Here is a tiny trained network, its code and every weight. The questions are about switching its units off for an input and a target symbol, where a switched-off unit gives its printed mean instead of its output.

import numpy as np


def w(rows, s, z=0):
    codes = np.array(rows[::2]) - 128.0
    scale = np.full(codes.shape[1], s)
    scale[-1] = z or s
    return codes * scale


def norm(h):
    return h / np.sqrt((h * h).mean(-1, keepdims=True) + 1e-5)


def f(y):
    return y / 2 * (1 + np.tanh(0.7978845608 * (y + 0.044715 * y**3)))


def softmax(a):
    e = np.exp(a - a.max(-1, keepdims=True))
    return e / e.sum(-1, keepdims=True)


def log_softmax(a):
    a = a - a.max(-1, keepdims=True)
    return a - np.log(np.exp(a).sum(-1, keepdims=True))


def net(x, mask):
    ids = ['γδζηθλξπστψω'.index(c) for c in x.split()]
    T = len(ids)
    res = E[ids] + P[:T]
    u = 0
    for l in range(3):
        r = norm(res)
        for j in range(2):
            rows = slice(3 * j, 3 * j + 3)
            q, k, v = (r @ M[l][rows].T for M in (Q, K, V))
            z = softmax(np.where(np.tri(T) > 0, q @ k.T / 3**0.5, -1e9)) @ v
            o = O[l][rows]
            res = res + np.where(mask[u + j], z, o[:, -1]) @ o[:, :-1]
        u += 2
        y = f(norm(res) @ A[l][:, :-1].T + A[l][:, -1])
        res = res + np.where(mask[u : u + 4], y, B[l][:, -1]) @ B[l][:, :-1]
        u += 4
    return log_softmax(norm(res)[-1] @ U[:, :-1].T + U[:, -1])


Q, K, V, O, A, B = {}, {}, {}, {}, {}, {}
E = w([
[72,130,126,82,130,118],'γ',
[118,128,90,131,136,123],'δ',
[113,125,107,149,141,99],'ζ',
[115,127,109,130,137,91],'η',
[120,145,109,141,137,107],'θ',
[114,111,106,134,143,110],'λ',
[117,124,111,156,137,102],'ξ',
[250,230,147,124,77,179],'π',
[113,122,76,170,129,122],'σ',
[89,121,136,154,155,203],'τ',
[67,149,129,122,127,128],'ψ',
[76,155,178,85,150,134],'ω',
],0.021)
P = w([
[45,132,220,144,82,150],'0',
[92,140,204,66,213,136],'1',
[103,159,205,90,234,128],'2',
[110,201,51,147,110,115],'3',
[122,159,20,148,62,157],'4',
[150,168,101,74,88,101],'5',
[181,166,130,95,186,127],'6',
[135,98,130,113,142,132],'7',
[162,129,74,115,37,165],'8',
[142,254,116,193,131,186],'9',
[184,120,189,82,222,175],'10',
],0.0095)
Q[0] = w([
[34,198,127,164,125,152],'0.h0',
[37,119,163,109,205,160],'0.h0',
[202,170,126,136,212,119],'0.h0',
[88,156,153,138,52,200],'0.h1',
[123,155,95,137,52,80],'0.h1',
[9,120,183,107,102,132],'0.h1',
],0.012)
K[0] = w([
[107,41,181,123,177,101],'0.h0',
[71,87,195,116,55,127],'0.h0',
[152,47,61,114,53,167],'0.h0',
[150,133,193,210,209,167],'0.h1',
[119,180,103,83,201,121],'0.h1',
[91,175,253,120,139,130],'0.h1',
],0.011)
V[0] = w([
[108,77,115,65,150,20],'0.h0',
[123,107,79,166,38,83],'0.h0',
[106,249,132,48,95,98],'0.h0',
[90,164,137,173,78,2],'0.h1',
[154,216,227,147,115,157],'0.h1',
[131,67,191,99,161,162],'0.h1',
],0.011)
O[0] = w([
[117,44,74,91,209,141,192],'0.h0',
[66,114,79,124,109,169,133],'0.h0',
[130,206,143,155,245,169,227],'0.h0',
[171,70,72,195,143,155,254],'0.h1',
[103,113,206,142,128,163,65],'0.h1',
[84,115,153,78,140,154,22],'0.h1',
],0.011,0.0078)
A[0] = w([
[48,3,64,55,71,137,2],'0.n0',
[110,29,94,161,78,48,172],'0.n1',
[158,50,128,173,183,150,21],'0.n2',
[33,75,47,66,162,252,197],'0.n3',
],0.0061,0.0037)
B[0] = w([
[85,114,161,68,175,44,124],'0.n0',
[208,148,142,26,58,71,179],'0.n1',
[129,166,98,110,254,149,161],'0.n2',
[183,72,199,19,172,62,252],'0.n3',
],0.0081,0.0046)
Q[1] = w([
[230,136,95,159,109,206],'1.h0',
[176,201,160,170,79,235],'1.h0',
[84,139,215,85,101,197],'1.h0',
[151,182,9,178,77,118],'1.h1',
[100,135,173,162,127,111],'1.h1',
[127,111,144,159,145,144],'1.h1',
],0.011)
K[1] = w([
[224,202,161,165,130,130],'1.h0',
[169,231,254,132,106,157],'1.h0',
[11,131,230,85,133,97],'1.h0',
[246,232,114,70,196,87],'1.h1',
[70,160,188,82,128,125],'1.h1',
[176,121,103,65,56,114],'1.h1',
],0.0095)
V[1] = w([
[255,124,4,116,146,215],'1.h0',
[198,145,170,84,26,149],'1.h0',
[160,174,172,79,155,222],'1.h0',
[162,20,98,167,37,149],'1.h1',
[155,160,172,134,82,253],'1.h1',
[149,100,39,109,158,202],'1.h1',
],0.0068)
O[1] = w([
[145,184,253,160,135,117,254],'1.h0',
[227,85,190,139,222,92,70],'1.h0',
[167,103,71,147,161,59,119],'1.h0',
[67,149,140,92,210,126,111],'1.h1',
[160,161,183,119,207,60,76],'1.h1',
[118,211,58,144,73,104,187],'1.h1',
],0.0071,0.0097)
A[1] = w([
[227,104,39,117,100,112,101],'1.n0',
[81,172,182,100,177,254,72],'1.n1',
[158,76,246,61,144,126,123],'1.n2',
[79,107,217,60,79,136,2],'1.n3',
],0.0083,0.0041)
B[1] = w([
[194,93,36,162,86,126,254],'1.n0',
[123,129,145,111,103,41,174],'1.n1',
[183,108,133,175,123,58,175],'1.n2',
[89,84,7,189,175,205,134],'1.n3',
],0.012,0.0061)
Q[2] = w([
[107,82,197,107,128,207],'2.h0',
[147,121,70,255,78,179],'2.h0',
[19,179,131,116,222,109],'2.h0',
[152,193,233,111,51,164],'2.h1',
[183,145,74,183,39,245],'2.h1',
[107,188,202,64,133,146],'2.h1',
],0.0096)
K[2] = w([
[44,99,162,92,167,107],'2.h0',
[180,140,50,59,146,141],'2.h0',
[106,86,143,140,59,208],'2.h0',
[109,102,152,91,110,11],'2.h1',
[243,185,96,71,159,67],'2.h1',
[110,37,147,119,130,78],'2.h1',
],0.011)
V[2] = w([
[143,218,78,46,142,85],'2.h0',
[105,149,110,107,134,5],'2.h0',
[152,97,72,138,80,170],'2.h0',
[154,92,107,163,213,167],'2.h1',
[92,69,151,84,149,136],'2.h1',
[201,105,165,69,165,91],'2.h1',
],0.012)
O[2] = w([
[2,237,71,85,166,31,175],'2.h0',
[68,237,108,145,79,151,154],'2.h0',
[66,64,227,57,105,113,218],'2.h0',
[156,155,175,50,163,186,232],'2.h1',
[158,132,136,58,68,91,1],'2.h1',
[184,67,32,96,199,32,99],'2.h1',
],0.0085,0.0067)
A[2] = w([
[139,80,177,106,169,111,215],'2.n0',
[169,148,229,82,86,140,49],'2.n1',
[219,162,132,126,57,102,255],'2.n2',
[154,1,148,73,149,228,60],'2.n3',
],0.009,0.0021)
B[2] = w([
[68,78,127,227,134,188,186],'2.n0',
[68,184,90,10,53,206,162],'2.n1',
[195,192,145,112,10,147,252],'2.n2',
[112,191,2,216,120,55,227],'2.n3',
],0.0087,0.003)
U = w([
[113,133,175,162,171,155,179],'γ',
[179,107,78,30,112,26,195],'δ',
[107,186,131,13,220,195,141],'ζ',
[163,152,185,179,169,235,70],'η',
[158,52,120,91,107,208,207],'θ',
[207,29,130,166,68,155,168],'λ',
[185,114,147,150,225,86,147],'ξ',
[214,223,231,155,42,124,57],'π',
[102,17,5,131,224,172,102],'σ',
[23,215,91,148,101,52,65],'τ',
[195,148,146,221,214,16,3],'ψ',
[111,95,146,130,14,92,160],'ω',
],0.012,0.0057)

Each question gives the input, a string of symbols that net reads in full, and the target symbol t.
The units are the heads (3 rows each of Q, K, V and O) and the neurons (one row each of A and B). Each row of codes is followed by its name. A weight is (code - 128) times the scale printed after its matrix; where a second scale follows, it is the last column's (O, A, B and U).
mask holds one flag per unit, layer by layer, with each layer's heads first. A switched-off unit (its flag False) gives its mean, the last column of its rows in O or B, instead of its output. The means were averaged over made-up inputs and are rounded, as every weight is.
A unit's drop is (log p(t) with every unit on - log p(t) with that unit switched off) / (log p(t) with every unit on - log p(t) with every unit switched off).
The circuit of an input: a set's keep is (log p(t) with only the set's units on - log p(t) with every unit switched off) / (log p(t) with every unit on - log p(t) with every unit switched off). Starting from the 12 units with the biggest drops (on a tie, the unit counted first), units are removed one at a time, each time the one whose removal leaves the highest keep (on an exact tie, the one counted first), for as long as the keep stays at least 0.8.
units of the circuit, in order: the units of the circuit, biggest drop first
k most important neurons: the k neurons with the biggest drops, biggest first
k most important neurons of layer l: the k neurons of layer l with the biggest drops, biggest first
input ξ ξ τ, target θ: 3 most important neurons => [2.n1; 1.n3; 1.n0]
input η η δ ω, target ζ: units of the circuit, in order => [0.n3; 0.h1]
input ξ η ξ, target λ: units of the circuit, in order => [2.h0; 0.h1]
input γ λ δ, target ζ: units of the circuit, in order => [1.n2; 2.h1]
input η ξ τ, target ζ: most important neuron => [1.n1]
input ξ δ λ, target λ: units of the circuit, in order => [2.h0; 0.h1]
input π ζ π η η η η η λ η ξ, target δ: units of the circuit, in order => [0.h0; 0.n1; 0.n3]
input λ π λ σ δ, target δ: units of the circuit, in order => [0.h0; 0.h1]
input θ ω ζ η λ τ ξ η ω, target η: units of the circuit, in order => [0.h1; 2.h0]
input ξ γ ω π λ σ γ π ξ η θ, target λ: units of the circuit, in order => [0.h1; 0.h0; 1.n0]
input η η δ σ η τ δ δ η η, target τ: units of the circuit, in order => [2.h0; 1.h0]
input η π η π η ψ η η θ ω, target ζ: units of the circuit, in order => [2.h1; 0.h1; 0.h0]
input ω δ λ σ, target τ: units of the circuit, in order => [0.h1; 2.h0]
input π σ η δ τ, target ξ: 2 most important neurons => [0.n3; 1.n2]
input λ γ ξ η δ, target λ: units of the circuit, in order => [1.n0; 0.h0; 1.h0]
input γ δ δ η λ η δ η ξ, target τ: units of the circuit, in order => [2.h0]
input ω π η δ π η η δ ξ π λ, target λ: 2 most important neurons => [1.n0; 0.n1]
input η η η π τ π η, target π: 2 most important neurons => [2.n2; 1.n0]
input ξ δ ψ δ γ δ ζ ω, target θ: 2 most important neurons => [1.n0; 2.n1]
input η θ ζ η η π ζ π γ ξ η, target ζ: 2 most important neurons => [1.n0; 1.n2]
input γ η δ ξ θ ζ π π λ ω, target δ: 2 most important neurons => [1.n1; 0.n3]
input η γ π π η ω π η γ π ψ, target ζ: most important neuron of layer 2 => [2.n1]
input η θ δ η η δ π γ, target ζ: 3 most important neurons => [1.n0; 0.n2; 2.n1]
input π δ δ π η ξ η, target σ: 2 most important neurons of layer 1 => [1.n1; 1.n2]
input ξ δ σ, target λ: 4 most important neurons => [1.n0; 0.n3; 0.n1; 2.n3]
input γ ψ η, target ζ: 2 most important neurons of layer 1 => [1.n2; 1.n1]
